Here is a tiny trained network, its code and every weight. The questions are about switching its units off for an input and a class, where a switched-off unit gives its printed mean instead of its output.

import numpy as np


def w(rows, s, z=0):
    codes = np.array(rows[::2]) - 128.0
    scale = np.full(codes.shape[1], s)
    scale[-1] = z or s
    return codes * scale


def f(y):
    return np.maximum(y, 0)


def log_softmax(a):
    a = a - a.max(-1, keepdims=True)
    return a - np.log(np.exp(a).sum(-1, keepdims=True))


def net(x, mask):
    res = np.array(x, float).reshape(1, 2) / 4 @ E
    y = f(res @ A[0][:, :-1].T + A[0][:, -1])
    res = res + np.where(mask, y, B[0][:, -1]) @ B[0][:, :-1]
    return log_softmax(res[-1] @ U[:, :-1].T + U[:, -1])


A, B = {}, {}
E = w([
[48,111,1,122,167],'x0',
[90,147,90,144,24],'x1',
],0.0069)
A[0] = w([
[122,110,113,119,93,104],'neuron 1',
[100,128,41,119,88,227],'neuron 2',
[120,115,117,118,98,106],'neuron 3',
[121,103,91,124,170,83],'neuron 4',
[115,146,70,119,143,203],'neuron 5',
[103,111,58,118,149,25],'neuron 6',
[158,118,253,125,95,254],'neuron 7',
[124,118,122,124,110,112],'neuron 8',
[147,114,196,112,252,170],'neuron 9',
[126,124,79,136,236,156],'neuron 10',
],0.019,0.0031)
B[0] = w([
[106,143,117,151,163,146],'neuron 1',
[170,88,105,240,126,201],'neuron 2',
[108,141,118,147,156,143],'neuron 3',
[53,165,94,146,62,157],'neuron 4',
[109,119,93,168,58,175],'neuron 5',
[132,161,227,169,120,170],'neuron 6',
[199,160,196,104,24,253],'neuron 7',
[115,137,123,139,146,137],'neuron 8',
[184,179,60,153,255,222],'neuron 9',
[105,19,101,106,137,188],'neuron 10',
],0.032,0.014)
U = w([
[152,186,158,144,105,75],'0',
[87,140,146,56,145,5],'1',
[96,83,103,147,122,174],'2',
[93,108,82,67,176,40],'3',
[155,138,119,51,183,236],'4',
[124,121,194,1,62,193],'5',
],0.0097,0.0018)

Each question gives the input, the list of numbers given to net, and the class t.
The units are the neurons (one row each of A and B). Each row of codes is followed by its name. A weight is (code - 128) times the scale printed after its matrix; where a second scale follows, it is the last column's (A, B and U).
mask holds one flag per neuron, in row order. A switched-off neuron (its flag False) gives its mean, the last column of its row in B, instead of its output. The means were averaged over made-up inputs and are rounded, as every weight is.
A unit's drop is (log p(t) with every unit on - log p(t) with that unit switched off) / (log p(t) with every unit on - log p(t) with every unit switched off).
The circuit of an input: a set's keep is (log p(t) with only the set's units on - log p(t) with every unit switched off) / (log p(t) with every unit on - log p(t) with every unit switched off). Starting from all 10 units, units are removed one at a time, each time the one whose removal leaves the highest keep (on an exact tie, the one counted first), for as long as the keep stays at least 0.8.
units of the circuit, in order: the units of the circuit, biggest drop first
unit that matters most: the unit with the biggest drop
top k neurons: the k neurons with the biggest drops, biggest first
drop when u is switched off: that unit's drop, to one decimal
input [0,5], class 2: unit that matters most -> neuron 7
input [4,-6], class 3: units of the circuit, in order -> neuron 9; neuron 7
input [-4,-6], class 4: top 2 neurons -> neuron 9; neuron 2
input [-8,-1], class 5: top 2 neurons -> neuron 7; neuron 2
input [6,6], class 2: top 2 neurons -> neuron 7; neuron 2
input [1,-8], class 3: top 2 neurons -> neuron 10; neuron 7
input [-5,7], class 5: top 3 neurons -> neuron 9; neuron 2; neuron 7
input [-2,-3], class 4: top 4 neurons -> neuron 2; neuron 9; neuron 6; neuron 5
input [-3,-7], class 4: drop when neuron 9 is switched off -> 0.8
input [-2,3], class 5: drop when neuron 1 is switched off -> 0.0
input [0,-8], class 4: drop when neuron 9 is switched off -> 0.2
